Below are the code and all the weights of a small trained network. Each question names an input and a class and asks about switching units off, where a switched-off unit gives its printed mean instead of its output.

import numpy as np


def w(rows, s, z=0):
    codes = np.array(rows[::2]) - 128.0
    scale = np.full(codes.shape[1], s)
    scale[-1] = z or s
    return codes * scale


def f(y):
    return y / 2 * (1 + np.tanh(0.7978845608 * (y + 0.044715 * y**3)))


def log_softmax(a):
    a = a - a.max(-1, keepdims=True)
    return a - np.log(np.exp(a).sum(-1, keepdims=True))


def net(x, mask):
    res = np.array(x, float).reshape(1, 8) / 4 @ E
    y = f(res @ A[0][:, :-1].T + A[0][:, -1])
    res = res + np.where(mask, y, B[0][:, -1]) @ B[0][:, :-1]
    return log_softmax(res[-1] @ U[:, :-1].T + U[:, -1])


A, B = {}, {}
E = w([
[132,223,220,166,147],'x0',
[126,124,128,133,128],'x1',
[130,127,127,128,128],'x2',
[253,106,127,190,78],'x3',
[126,128,129,126,129],'x4',
[127,129,127,131,127],'x5',
[157,160,50,169,214],'x6',
[129,130,129,128,127],'x7',
],0.011)
A[0] = w([
[134,185,103,150,254,202],'N0',
[84,124,233,80,89,253],'N1',
[189,121,34,175,169,165],'N2',
[169,197,168,201,101,81],'N3',
[211,185,185,186,98,95],'N4',
[76,148,234,74,100,211],'N5',
[69,143,223,48,109,186],'N6',
[162,47,125,110,4,235],'N7',
[102,206,98,150,209,155],'N8',
[93,55,100,86,47,203],'N9',
[80,215,159,113,177,124],'N10',
[62,182,171,145,173,121],'N11',
[175,159,169,178,98,155],'N12',
[36,81,44,8,160,202],'N13',
[206,189,204,211,112,85],'N14',
[172,74,71,170,123,134],'N15',
[196,37,77,146,74,148],'N16',
[68,195,177,124,178,137],'N17',
[98,209,81,153,199,147],'N18',
[40,83,56,44,148,178],'N19',
[158,48,151,96,35,194],'N20',
[194,86,27,173,151,172],'N21',
[181,155,21,172,189,209],'N22',
[70,173,216,94,118,159],'N23',
],0.007,0.0033)
B[0] = w([
[188,87,160,106,254,211],'N0',
[90,230,84,130,72,215],'N1',
[124,133,41,109,180,208],'N2',
[75,86,133,178,166,178],'N3',
[86,94,135,210,120,196],'N4',
[103,241,67,121,106,208],'N5',
[95,198,91,124,125,205],'N6',
[153,165,160,102,28,237],'N7',
[195,104,175,106,228,189],'N8',
[126,109,167,151,56,209],'N9',
[192,147,123,72,176,181],'N10',
[179,158,112,46,172,175],'N11',
[87,130,124,187,99,178],'N12',
[34,71,173,227,143,254],'N13',
[43,103,127,213,155,206],'N14',
[168,154,58,88,142,184],'N15',
[187,168,86,58,61,218],'N16',
[168,161,112,73,175,184],'N17',
[202,74,202,101,230,188],'N18',
[65,90,172,242,143,229],'N19',
[158,143,185,106,20,214],'N20',
[136,147,48,119,144,219],'N21',
[122,125,58,134,233,224],'N22',
[117,220,73,99,138,191],'N23',
],0.0071,0.0088)
U = w([
[31,122,218,221,71,205],'0',
[148,202,25,70,132,222],'1',
[106,2,140,228,193,83],'2',
[223,120,243,28,175,7],'3',
[238,91,174,69,39,73],'4',
],0.0075,0.0017)

Each question gives the input, the list of numbers given to net, and the class t.
The units are the neurons (one row each of A and B). Each row of codes is followed by its name. A weight is (code - 128) times the scale printed after its matrix; where a second scale follows, it is the last column's (A, B and U).
mask holds one flag per neuron, in row order. A switched-off neuron (its flag False) gives its mean, the last column of its row in B, instead of its output. The means were averaged over made-up inputs and are rounded, as every weight is.
A unit's drop is (log p(t) with every unit on - log p(t) with that unit switched off) / (log p(t) with every unit on - log p(t) with every unit switched off).
The circuit of an input: a set's keep is (log p(t) with only the set's units on - log p(t) with every unit switched off) / (log p(t) with every unit on - log p(t) with every unit switched off). Starting from the 12 units with the biggest drops (on a tie, the unit counted first), units are removed one at a time, each time the one whose removal leaves the highest keep (on an exact tie, the one counted first), for as long as the keep stays at least 0.8.
circuit, biggest first: the units of the circuit, biggest drop first
k most important neurons: the k neurons with the biggest drops, biggest first
drop of u: that unit's drop, to one decimal
input [7,-3,0,-8,-4,-4,0,-5], class 1: circuit, biggest first : [N23]
input [-1,-3,0,1,-6,2,-3,6], class 4: 2 most important neurons : [N13 N19]
input [1,-8,0,-6,4,6,-5,1], class 1: 2 most important neurons : [N23 N5]
input [1,-5,-7,7,1,-3,-5,-2], class 0: 2 most important neurons : [N14 N4]
input [1,-4,4,7,-6,-2,-3,6], class 0: 3 most important neurons : [N14 N4 N12]
input [6,-7,-4,0,-8,6,-3,-2], class 1: 3 most important neurons : [N13 N19 N23]
input [-1,8,2,0,0,-3,4,8], class 2: 2 most important neurons : [N5 N1]
input [-1,-3,3,-4,-5,7,0,-5], class 0: 2 most important neurons : [N22 N2]
input [1,-6,-3,0,-1,7,6,8], class 3: 2 most important neurons : [N13 N19]
input [1,-5,-1,5,2,-8,1,-8], class 2: drop of N3 : 0.1
input [-7,-8,6,-4,7,8,6,4], class 2: drop of N13 : 0.0
input [-8,4,4,-2,-5,0,2,-5], class 2: drop of N13 : 0.1
